Rows are numbered. After the first seven, each row is followed by the numbers of the six nearest rows among all rows above it, by straight-line distance, nearest first.
1: | -1.84 |  2.89 |  0.55 |  1.08 | -1.80 | -2.88 |  0.66 |  1.05 | -0.06 |  3.52 |  0.75 | -3.03 |  1.62 |  3.91 |  2.96 | -4.69 | -0.27 | -0.67 |  1.14 | -3.42 |  0.23 |  2.40 |  1.68 | -0.15 | -2.76 |
2: |  6.23 | -3.60 |  5.26 | -0.66 |  2.01 | -1.75 | -2.50 |  4.19 |  0.56 | -1.10 | -0.60 | -1.13 |  5.00 | -0.77 |  2.04 |  2.22 |  2.18 | -5.11 |  0.60 | -0.25 | -1.41 |  2.25 | -3.30 |  0.29 | -3.61 |
3: |  6.83 | -1.18 |  3.29 | -1.58 | -0.34 | -1.07 | -0.35 |  2.36 | -1.98 |  0.20 |  0.48 | -0.71 |  1.69 |  0.67 | -1.70 |  3.21 |  1.77 |  3.41 |  1.12 |  0.62 | -2.75 | -0.93 | -3.16 | -1.08 | -7.05 |
4: |  0.68 | -2.40 |  1.41 |  3.93 |  4.65 | -0.80 | -1.18 |  2.36 | -1.24 | -1.40 | -0.40 |  0.41 |  3.15 | -6.32 |  5.95 | -0.65 |  1.65 | -1.92 |  0.05 | -0.15 | -0.05 |  0.25 |  2.11 |  2.70 |  0.81 |
5: | -2.10 | -3.23 |  0.58 |  0.67 |  2.50 |  2.24 | -2.17 | -0.28 | -0.08 | -2.87 |  2.47 |  1.54 |  3.18 | -7.60 |  0.48 | -0.62 | -0.59 | -3.31 |  2.87 | -0.62 | -0.55 |  0.04 |  1.07 |  2.84 | -1.85 |
6: |  2.30 |  3.20 | -0.99 |  3.53 |  0.23 | -0.01 | -2.70 |  0.43 | -0.52 | -2.76 |  1.37 | -0.45 |  0.19 | -0.69 |  2.73 |  3.85 |  0.08 | -1.20 |  4.11 | -0.26 | -1.95 |  1.35 |  0.35 | -0.08 | -3.34 |
7: | -2.86 |  4.64 | -2.33 |  4.80 | -0.56 | -2.81 | -1.90 |  1.03 |  1.39 | -1.28 | -1.09 | -2.68 |  2.39 |  1.61 |  0.96 | -2.60 |  0.70 | -4.10 | -1.82 | -0.23 | -1.22 | -0.83 |  5.08 |  1.51 |  1.90 |
8: |  7.81 | -3.76 |  3.34 |  0.45 | -1.67 |  2.39 |  1.45 |  1.90 | -0.50 | -0.26 |  1.49 | -0.09 |  2.72 | -1.68 |  0.63 |  5.92 |  3.51 | -2.58 |  2.64 |  0.53 | -0.80 | -1.89 | -3.57 |  4.59 | -3.00 | -> 2 3 6 5 4 1
9: | -8.22 |  5.60 | -3.70 | -2.00 |  1.71 |  1.42 | -0.18 | -1.21 | -0.63 | -0.65 |  2.03 |  1.27 |  2.08 | -1.36 | -0.05 | -4.37 | -0.32 | -0.72 |  2.79 | -3.90 |  1.49 | -0.19 | -3.54 | -0.70 |  0.85 | -> 1 5 7 6 4 3
10: |  0.33 | -0.91 |  0.67 |  1.37 |  1.80 |  2.76 | -1.85 | -0.16 |  0.70 | -2.11 |  2.22 | -0.18 | -1.11 | -6.26 | -0.96 |  3.44 |  0.92 |  0.00 |  1.38 |  1.83 |  0.29 |  0.04 | -0.17 |  0.91 |  0.99 | -> 5 6 4 8 3 2
11: | -1.69 |  7.55 | -1.00 |  0.22 |  0.36 | -0.10 |  0.89 |  0.52 |  3.46 | -1.46 | -0.21 | -0.88 |  3.27 |  6.59 |  1.96 | -1.48 |  2.45 | -4.15 |  0.39 | -2.03 |  0.31 | -0.63 | -0.65 |  1.20 | -1.79 | -> 1 7 6 9 2 10
12: | -0.81 |  0.58 | -0.99 | -8.28 | -0.90 |  2.74 |  0.40 | -3.16 | -0.97 |  2.31 |  2.28 |  0.32 |  3.64 | -1.24 | -0.63 | -4.09 |  1.01 | -0.73 |  1.77 | -1.86 |  1.16 | -0.52 |  1.07 |  0.18 | -2.75 | -> 9 1 5 10 11 3
13: |  5.95 |  0.98 |  1.80 | -1.07 | -1.96 | -0.98 |  0.19 |  0.21 | -0.74 | -2.92 |  2.88 | -3.18 |  1.68 | -2.21 |  0.14 |  3.89 |  3.02 | -0.77 |  5.91 | -0.64 | -1.41 |  2.86 | -1.16 |  3.33 | -5.28 | -> 6 8 3 2 10 5
14: | -1.67 |  2.79 | -0.84 | -0.21 |  0.07 | -0.48 |  1.09 | -0.81 | -1.87 | -0.66 |  0.89 | -1.62 |  0.52 |  4.18 |  2.29 | -5.13 | -2.46 | -0.24 | -0.79 | -2.00 | -0.28 |  3.34 |  1.16 | -1.27 |  2.68 | -> 1 7 11 9 12 6
15: | -2.09 |  5.22 | -3.50 |  4.81 |  1.14 | -0.70 | -1.72 |  3.51 |  0.79 |  2.66 |  1.13 | -2.88 |  4.58 | -0.32 | -0.44 | -0.79 | -0.11 | -2.92 |  0.96 |  1.14 |  1.67 |  0.38 |  2.87 |  2.35 | -2.60 | -> 7 1 11 6 14 4
16: |  1.26 |  1.21 |  1.55 | -1.63 | -0.60 |  2.01 |  1.49 |  4.46 |  3.56 |  1.25 |  0.79 | -2.28 |  5.23 |  3.76 |  1.66 | -6.72 | -0.18 | -6.82 | -2.29 | -1.68 |  2.82 |  1.17 |  2.54 |  2.54 | -1.22 | -> 1 11 14 15 7 12
17: | -3.82 |  0.56 | -1.17 |  1.01 |  4.00 |  2.72 | -1.48 |  2.13 |  1.46 |  1.25 |  1.96 |  0.54 | -0.07 | -3.65 | -0.71 |  1.51 |  0.88 | -3.59 | -1.84 | -1.12 |  0.03 |  2.84 |  0.32 |  0.70 | -1.17 | -> 10 5 15 4 6 9
18: |  1.94 | -4.31 |  4.02 | -3.54 |  0.41 |  3.91 | -2.63 | -1.35 |  0.67 | -2.68 |  6.14 | -0.67 |  4.02 | -3.67 | -1.28 |  1.33 |  3.21 |  1.56 |  4.98 | -0.73 |  0.23 |  2.61 | -1.49 |  2.64 | -5.14 | -> 13 5 10 8 3 12
19: | -0.19 |  1.99 | -4.83 |  6.28 |  0.30 |  1.74 | -0.65 |  4.91 |  0.95 |  2.78 |  1.26 |  0.06 |  2.67 | -1.85 |  0.53 |  1.00 | -0.09 | -5.38 | -2.58 | -0.70 |  0.62 | -1.45 |  2.01 | -1.57 |  0.98 | -> 15 17 7 6 4 10
20: | -3.53 | -0.16 |  5.38 | -1.89 |  5.00 |  1.91 | -0.65 | -5.64 | -2.69 |  0.10 |  1.79 | -1.68 |  5.53 | -2.40 | -0.78 | -4.13 | -1.05 | -5.29 |  0.81 | -1.12 | -0.28 |  1.40 |  0.47 |  3.22 |  0.11 | -> 5 12 17 14 4 9
21: | -6.61 |  5.96 | -1.51 | -2.41 |  1.08 |  0.90 |  1.37 | -1.79 | -2.16 | -2.95 |  0.67 | -2.54 |  3.88 | -0.65 | -0.73 | -2.95 | -0.73 |  1.06 |  0.08 | -2.30 | -0.60 | -1.98 |  1.72 |  3.49 |  1.37 | -> 9 14 7 12 11 20
22: | -4.40 |  3.96 | -2.28 | -1.87 |  2.84 | -1.93 | -1.55 |  2.84 | -1.43 |  1.69 | -0.08 | -0.77 |  3.47 |  1.25 |  0.77 | -6.83 |  1.72 | -5.67 |  0.36 | -2.32 |  1.66 | -1.27 |  1.85 | -0.34 |  0.64 | -> 7 1 9 14 15 11
23: | -0.18 |  1.19 |  0.27 |  6.41 |  2.01 | -2.30 | -1.58 |  4.11 | -2.97 | -1.96 |  0.49 | -2.66 |  2.40 | -1.80 | -1.67 | -1.20 |  1.74 | -2.12 | -0.90 | -1.39 | -1.37 |  2.22 |  0.47 | -0.55 | -1.93 | -> 15 6 7 17 19 4
24: |  0.23 |  1.08 | -2.76 |  6.37 |  2.45 | -4.04 | -0.88 |  7.45 |  2.41 | -0.31 |  0.56 |  0.87 |  2.08 |  0.33 |  0.71 |  0.78 |  1.87 | -1.56 | -0.67 | -1.55 |  1.54 |  3.63 |  0.14 | -0.66 | -0.92 | -> 23 19 15 17 6 7
25: | -4.18 |  2.98 | -3.40 |  3.27 | -1.29 |  2.02 |  0.36 |  1.60 | -1.00 |  0.44 | -0.55 |  1.12 | -2.31 | -0.60 |  2.49 | -0.67 | -0.80 | -0.43 |  2.19 | -1.41 | -1.35 | -1.24 |  2.63 |  2.03 |  6.25 | -> 7 14 19 21 17 9
26: | -2.51 |  6.44 | -1.35 |  9.48 |  3.27 | -0.50 |  0.38 |  2.25 | -1.47 | -1.33 | -1.61 | -1.17 |  1.70 |  1.58 | -1.97 | -1.98 |  0.84 | -3.18 |  0.62 |  0.06 |  0.86 |  1.60 |  4.28 | -0.85 |  2.49 | -> 7 23 15 19 24 25
27: | -0.79 |  8.64 | -3.48 |  7.80 |  0.36 |  0.53 | -2.29 |  0.73 | -2.80 | -3.70 |  2.12 |  3.43 |  3.51 |  3.85 | -1.75 |  0.42 | -0.19 | -0.95 |  2.75 |  0.43 | -1.11 | -1.28 |  0.14 |  2.10 | -0.26 | -> 26 6 15 7 11 23
28: |  1.57 |  0.41 | -0.38 |  0.16 | -3.21 | -2.23 | -1.04 |  5.37 | -0.15 |  1.57 |  0.91 | -0.26 |  3.98 |  4.01 | -0.91 | -1.38 |  1.83 | -0.64 |  1.14 | -1.12 | -0.56 |  1.92 | -1.78 |  3.19 | -2.29 | -> 1 24 23 15 11 16
29: | -2.33 |  4.08 |  0.31 |  1.57 |  0.60 | -2.88 | -0.59 |  6.15 | -0.03 | -1.45 |  0.77 | -1.10 |  0.64 |  3.28 |  0.02 | -3.05 |  2.24 | -1.67 |  0.76 | -0.93 |  2.35 |  0.30 | -1.97 |  7.09 | -1.07 | -> 28 11 15 1 24 22
30: | -3.51 |  2.52 | -2.18 |  2.62 |  4.19 |  1.75 |  1.55 | -1.25 | -3.39 | -2.36 |  2.06 | -0.44 | -3.04 | -0.75 |  0.18 | -0.51 | -1.90 |  1.19 | -0.10 |  0.03 |  1.09 |  1.14 | -0.44 |  2.31 |  1.07 | -> 25 17 14 10 21 9
31: | -0.45 |  1.91 | -1.45 | -0.31 |  0.24 |  1.45 |  4.90 |  7.27 |  2.50 |  0.15 |  1.13 | -1.45 |  2.64 |  2.86 | -0.92 |  2.85 |  3.22 | -1.15 |  0.05 |  2.04 |  0.16 |  0.03 | -0.22 |  4.05 | -4.63 | -> 28 29 15 11 24 17
32: |  6.29 | -0.33 |  0.60 |  3.96 | -0.42 | -2.37 |  1.23 |  2.52 | -0.19 |  0.45 |  1.00 |  0.94 | -0.25 | -0.49 |  0.35 |  4.62 | -0.32 | -1.09 |  2.25 |  1.28 | -1.53 |  0.34 |  0.67 |  1.83 |  1.20 | -> 6 8 10 13 28 24
33: |  0.30 | -0.81 | -0.09 |  0.83 |  2.07 | -2.53 |  2.31 |  6.79 |  3.18 | -1.15 |  1.21 | -2.15 | -0.18 | -0.08 | -1.57 |  1.95 |  4.71 | -1.39 | -0.87 | -1.40 | -1.84 |  1.92 | -0.50 | -0.44 | -1.80 | -> 24 31 23 28 17 32
34: | -1.70 |  2.45 | -1.53 |  2.44 | -0.71 | -0.17 | -0.27 |  1.79 | -0.86 | -5.50 |  2.52 | -1.17 |  0.89 | -3.14 | -1.75 |  3.73 |  3.33 | -0.35 |  3.25 | -1.01 | -0.91 |  1.93 | -1.16 |  2.35 | -2.12 | -> 6 10 13 23 33 17
35: | -4.55 |  3.14 | -1.60 |  1.39 |  2.97 |  0.71 | -1.98 |  1.29 | -1.51 |  0.92 |  0.48 |  0.84 |  1.94 | -0.63 | -1.39 | -7.43 | -1.12 | -1.32 | -1.62 | -2.66 | -0.95 |  1.32 |  1.59 | -0.77 | -0.03 | -> 22 14 9 17 21 1
36: | -1.83 | -6.79 |  1.07 | -0.49 |  3.27 |  0.18 | -6.16 |  5.48 |  1.90 | -1.05 |  0.78 |  1.90 |  5.52 | -3.79 |  1.92 | -3.61 |  2.97 | -5.54 | -1.50 | -1.87 |  5.32 | -0.50 |  0.24 | -3.38 | -1.66 | -> 5 4 17 2 22 24
37: | -9.99 |  5.04 | -3.42 |  3.33 | -1.79 |  0.82 |  4.23 | -1.65 | -2.95 | -0.56 |  1.04 | -0.26 |  1.52 |  1.68 |  1.46 | -6.42 |  0.58 |  1.62 |  1.96 | -2.16 | -1.85 |  0.35 | -1.61 |  2.27 |  2.55 | -> 9 21 25 14 35 30
38: |  7.73 | -1.76 |  4.48 | -3.47 |  0.38 |  0.16 | -1.32 |  1.95 | -0.08 | -0.38 |  2.39 | -0.28 |  3.47 | -1.38 | -3.30 |  6.48 |  2.08 | -1.17 |  0.83 | -1.52 |  0.49 | -2.02 | -1.27 | -0.05 | -2.65 | -> 8 3 2 13 32 18
39: | -1.25 | -2.21 | -0.75 |  1.02 |  2.43 |  1.40 | -0.50 |  1.68 | -1.33 | -2.39 |  0.47 | -0.06 |  2.10 | -4.21 |  0.94 | -1.62 |  0.83 | -4.06 | -0.06 | -1.72 |  1.11 | -0.96 |  1.98 | -0.61 | -1.19 | -> 5 17 4 10 23 35
40: | -2.80 |  7.61 | -4.27 | -0.61 | -0.33 |  0.78 |  1.24 | -1.82 | -1.77 | -1.48 |  1.25 | -0.65 |  1.32 | -0.85 |  1.87 | -4.73 |  0.57 |  0.44 |  0.19 | -0.36 | -0.02 |  0.24 | -1.38 |  3.02 | -1.42 | -> 21 9 30 37 14 35
41: | -2.62 | -0.97 |  5.54 | -3.76 |  0.21 |  0.87 | -2.33 | -6.63 |  1.72 |  1.86 |  1.76 | -0.88 |  6.13 | -0.97 |  2.64 | -2.40 |  1.90 | -7.29 |  0.56 |  1.99 |  2.97 | -3.66 |  0.04 |  0.80 |  1.31 | -> 20 12 39 5 22 16
42: |  3.43 |  2.13 |  2.58 |  1.76 |  1.01 | -0.88 | -4.34 | -2.72 | -0.73 |  1.32 | -1.63 |  2.31 |  6.66 |  2.01 |  0.74 | -2.30 | -0.82 | -3.07 | -0.97 | -1.91 |  0.09 | -5.75 |  2.43 | -1.41 | -0.88 | -> 39 7 41 22 35 11
43: |  0.66 | -2.26 | -0.32 | -0.55 |  1.53 |  0.60 | -4.42 | -3.82 | -1.14 | -3.31 |  2.57 | -1.77 |  3.45 | -1.19 |  0.40 | -1.13 | -1.35 | -3.08 |  1.24 | -1.81 |  2.09 |  0.58 |  4.23 |  1.41 |  4.55 | -> 39 5 20 10 14 4
44: | -3.38 |  2.91 |  0.60 | -0.50 | -0.61 |  0.69 |  1.13 | -1.47 | -0.19 |  5.14 | -1.10 | -1.02 |  0.71 |  2.71 |  1.95 | -7.48 |  0.00 | -1.59 |  2.09 | -3.02 |  1.84 |  1.43 | -2.16 | -1.19 |  1.89 | -> 1 14 35 22 9 40
45: | -4.91 |  0.46 | -3.79 |  2.74 |  3.35 | -0.62 | -4.67 | -0.63 |  2.62 | -0.54 | -0.50 | -1.09 |  1.96 |  2.15 |  0.25 | -6.08 | -1.86 | -4.65 | -4.54 | -1.79 |  1.05 | -2.28 |  2.00 | -0.15 |  4.49 | -> 7 35 22 14 43 39
46: |  6.43 | -4.47 |  2.80 | -2.44 |  0.78 | -3.96 |  1.00 | -0.11 | -2.61 | -1.86 |  3.90 | -3.32 |  1.34 | -1.27 |  1.19 |  6.04 |  0.59 |  1.25 |  2.30 | -1.15 | -0.79 |  0.82 | -0.44 |  3.39 | -3.06 | -> 13 38 8 3 32 2
47: | -5.98 |  1.44 | -0.95 | -5.57 |  1.73 |  1.23 | -0.03 |  0.27 | -2.43 |  0.12 | -0.35 |  0.70 |  2.63 |  1.86 | -0.99 | -2.64 |  2.20 | -3.20 |  0.34 | -2.62 |  4.24 |  1.39 |  0.43 | -1.10 | -1.41 | -> 22 12 9 35 44 39
48: | -2.76 |  1.37 |  0.13 | -0.39 | -1.73 | -1.52 |  0.33 | -0.87 |  1.47 |  2.16 | -0.84 | -2.63 |  1.93 |  6.97 |  3.81 | -2.59 | -0.81 | -5.42 | -1.45 |  1.22 |  2.63 | -0.69 | -0.44 |  2.13 |  2.30 | -> 11 14 1 44 16 7
49: | -0.34 | -5.52 | -0.06 |  0.13 |  2.01 |  1.56 | -4.87 | -1.58 | -1.20 | -3.40 | -1.22 | -1.09 |  0.37 | -4.92 |  1.82 | -0.27 |  0.77 | -3.88 | -0.18 | -0.90 | -0.42 |  1.08 |  2.98 |  0.35 |  0.11 | -> 39 5 43 4 10 17
50: | -2.81 | -2.37 | -0.23 | -0.50 |  2.40 |  2.43 |  3.44 |  1.67 |  3.07 | -0.68 | -0.26 | -1.97 | -1.52 | -3.71 | -2.99 | -0.59 |  1.53 | -1.18 |  1.80 | -1.14 | -0.50 |  4.82 | -0.19 |  0.61 | -2.61 | -> 17 33 39 10 34 5
51: | -2.49 |  3.02 | -0.08 |  0.51 |  0.01 |  1.21 | -2.43 | -5.47 | -3.87 | -1.36 |  0.30 | -0.23 | -0.35 |  0.11 | -0.98 |  0.38 | -1.92 |  1.29 |  2.01 | -3.67 |  0.66 | -0.24 |  3.04 |  3.35 |  7.38 | -> 43 25 30 21 14 40
52: | -7.05 |  2.35 | -1.87 | -0.34 |  1.80 |  3.10 |  3.01 | -2.67 | -2.20 | -1.52 |  1.54 |  0.30 | -2.79 | -1.17 | -1.70 |  1.37 | -1.62 |  0.00 | -0.29 |  0.35 | -2.34 |  2.42 | -0.29 |  2.11 |  0.96 | -> 30 17 21 25 50 40
53: | -5.26 |  3.05 | -0.62 | -0.05 |  1.98 |  2.97 |  1.00 | -3.11 | -0.92 | -3.43 |  2.42 | -2.30 |  1.66 |  1.04 | -0.69 | -1.65 |  0.14 | -0.90 | -1.32 | -1.70 |  2.02 | -1.25 |  1.00 |  0.01 |  2.03 | -> 21 30 52 14 9 40
54: |  4.26 | -1.78 |  1.62 | -0.01 |  3.11 |  4.19 |  0.75 | -1.10 | -3.41 | -2.81 |  4.02 | -1.86 |  2.46 | -1.41 |  2.35 |  9.99 |  2.21 |  0.44 |  3.91 | -0.77 | -0.91 |  0.75 | -2.53 |  0.76 | -2.29 | -> 46 8 13 38 6 10
55: | -2.09 |  5.28 | -2.90 |  4.47 |  1.35 | -0.14 |  1.54 |  2.08 |  0.24 |  2.42 | -2.71 |  0.80 |  1.13 |  3.44 |  0.24 | -3.88 | -0.72 | -3.94 | -1.85 | -2.29 |  1.10 |  0.72 |  4.03 |  0.88 |  0.69 | -> 7 26 35 15 22 14
56: | -3.40 | -2.49 | -2.40 | -2.77 |  2.99 |  2.56 |  0.33 |  1.57 |  1.62 | -1.40 |  3.11 | -1.50 |  4.24 |  0.03 |  1.47 | -4.81 |  1.72 | -5.75 | -3.07 | -0.93 |  5.55 |  0.02 |  2.80 | -3.17 | -0.07 | -> 39 47 22 36 16 53
57: | -0.81 | -6.48 |  1.92 |  2.51 |  2.86 |  0.02 | -2.31 |  0.78 | -0.43 | -1.78 | -1.51 |  1.80 |  1.35 | -3.16 |  0.28 |  0.14 | -0.68 | -4.40 | -1.53 | -1.65 | -1.96 |  1.36 |  1.21 | -0.88 | -1.16 | -> 49 39 5 4 17 23
58: | -1.69 | -3.08 | -0.06 |  0.51 |  3.69 |  2.72 |  1.19 |  2.35 |  0.16 | -3.25 |  0.94 |  0.04 | -5.09 | -2.51 |  0.18 | -0.73 |  1.90 | -5.06 | -0.22 | -3.49 |  0.02 |  4.08 |  0.30 |  0.75 | -1.01 | -> 50 17 39 57 49 33
